Here is a tiny trained network, its code and every weight. The questions are about switching its units off for an input and a class, where a switched-off unit gives its printed mean instead of its output.

import numpy as np


def w(rows, s, z=0):
    codes = np.array(rows[::2]) - 128.0
    scale = np.full(codes.shape[1], s)
    scale[-1] = z or s
    return codes * scale


def f(y):
    return y / 2 * (1 + np.tanh(0.7978845608 * (y + 0.044715 * y**3)))


def log_softmax(a):
    a = a - a.max(-1, keepdims=True)
    return a - np.log(np.exp(a).sum(-1, keepdims=True))


def net(x, mask):
    res = np.array(x, float).reshape(1, 4) / 4 @ E
    y = f(res @ A[0][:, :-1].T + A[0][:, -1])
    res = res + np.where(mask, y, B[0][:, -1]) @ B[0][:, :-1]
    return log_softmax(res[-1] @ U[:, :-1].T + U[:, -1])


A, B = {}, {}
E = w([
[92,26,65,105,98,192],'x0',
[151,181,154,113,138,248],'x1',
[176,98,202,49,87,113],'x2',
[124,169,110,154,35,180],'x3',
],0.012)
A[0] = w([
[79,45,51,210,124,76,187],'neuron 1',
[149,160,130,114,113,176,35],'neuron 2',
[96,117,90,110,67,22,199],'neuron 3',
[140,148,163,29,252,23,222],'neuron 4',
[90,112,120,100,204,140,92],'neuron 5',
[104,142,91,139,12,164,154],'neuron 6',
[34,150,35,125,202,140,199],'neuron 7',
[165,163,109,199,66,172,202],'neuron 8',
[140,92,133,100,181,104,3],'neuron 9',
[93,148,46,179,181,93,141],'neuron 10',
[158,123,111,45,16,10,102],'neuron 11',
[113,153,155,193,234,133,158],'neuron 12',
[122,88,66,140,187,194,137],'neuron 13',
[218,161,153,91,79,174,155],'neuron 14',
[183,157,228,75,224,110,151],'neuron 15',
[187,60,115,55,113,166,223],'neuron 16',
[163,74,149,106,87,74,91],'neuron 17',
[130,66,149,41,51,184,169],'neuron 18',
],0.012,0.005)
B[0] = w([
[191,126,117,113,28,52,250],'neuron 1',
[119,211,141,106,155,127,153],'neuron 2',
[119,152,181,77,79,108,217],'neuron 3',
[132,254,196,193,195,112,251],'neuron 4',
[114,84,188,135,78,126,157],'neuron 5',
[35,95,120,119,52,189,202],'neuron 6',
[179,73,87,138,1,133,224],'neuron 7',
[21,212,114,46,152,164,197],'neuron 8',
[131,212,167,123,178,197,150],'neuron 9',
[185,131,93,148,49,105,209],'neuron 10',
[67,208,171,92,101,118,205],'neuron 11',
[219,125,89,130,115,86,191],'neuron 12',
[136,32,108,115,78,155,196],'neuron 13',
[104,123,177,172,160,120,194],'neuron 14',
[165,104,226,208,198,180,220],'neuron 15',
[84,87,168,155,55,241,204],'neuron 16',
[98,196,128,75,106,161,174],'neuron 17',
[84,84,153,116,41,148,216],'neuron 18',
],0.0098,0.016)
U = w([
[183,139,167,179,200,130,129],'0',
[60,119,160,116,92,182,213],'1',
[115,173,155,109,160,125,168],'2',
[159,42,89,119,73,162,202],'3',
[127,96,91,126,159,135,4],'4',
[165,129,111,121,80,72,36],'5',
[121,59,71,135,235,140,21],'6',
[116,173,7,158,100,176,81],'7',
],0.015,0.004)

Each question gives the input, the list of numbers given to net, and the class t.
The units are the neurons (one row each of A and B). Each row of codes is followed by its name. A weight is (code - 128) times the scale printed after its matrix; where a second scale follows, it is the last column's (A, B and U).
mask holds one flag per neuron, in row order. A switched-off neuron (its flag False) gives its mean, the last column of its row in B, instead of its output. The means were averaged over made-up inputs and are rounded, as every weight is.
A unit's drop is (log p(t) with every unit on - log p(t) with that unit switched off) / (log p(t) with every unit on - log p(t) with every unit switched off).
The circuit of an input: a set's keep is (log p(t) with only the set's units on - log p(t) with every unit switched off) / (log p(t) with every unit on - log p(t) with every unit switched off). Starting from the 12 units with the biggest drops (on a tie, the unit counted first), units are removed one at a time, each time the one whose removal leaves the highest keep (on an exact tie, the one counted first), for as long as the keep stays at least 0.8.
units of the circuit, in order: the units of the circuit, biggest drop first
unit that matters most: the unit with the biggest drop
top k neurons: the k neurons with the biggest drops, biggest first
drop of u: that unit's drop, to one decimal
input [-7,7,3,5], class 2: unit that matters most => neuron 8
input [6,-8,-3,8], class 3: top 2 neurons => (neuron 1; neuron 6)
input [-6,-2,7,5], class 2: units of the circuit, in order => (neuron 16; neuron 7; neuron 13)
input [-5,4,-1,5], class 2: units of the circuit, in order => (neuron 16; neuron 18)
input [4,-5,-6,-4], class 5: top 3 neurons => (neuron 1; neuron 16; neuron 6)
input [2,-3,2,-6], class 2: top 2 neurons => (neuron 4; neuron 17)
input [1,8,8,-7], class 0: top 2 neurons => (neuron 15; neuron 4)
input [-7,-6,-5,-6], class 0: top 2 neurons => (neuron 4; neuron 15)
input [3,-1,-8,-8], class 5: top 3 neurons => (neuron 1; neuron 16; neuron 4)
input [8,-2,-1,5], class 3: top 2 neurons => (neuron 4; neuron 1)
input [0,2,-7,1], class 3: top 2 neurons => (neuron 4; neuron 7)
input [-3,-7,-1,5], class 5: top 2 neurons => (neuron 16; neuron 1)
input [-7,-7,6,-1], class 2: drop of neuron 11 => 0.7
input [0,5,-2,-4], class 0: drop of neuron 18 => 0.1
input [3,-4,-6,5], class 3: drop of neuron 7 => 0.0
input [-2,-2,7,-5], class 0: units of the circuit, in order => (neuron 15)
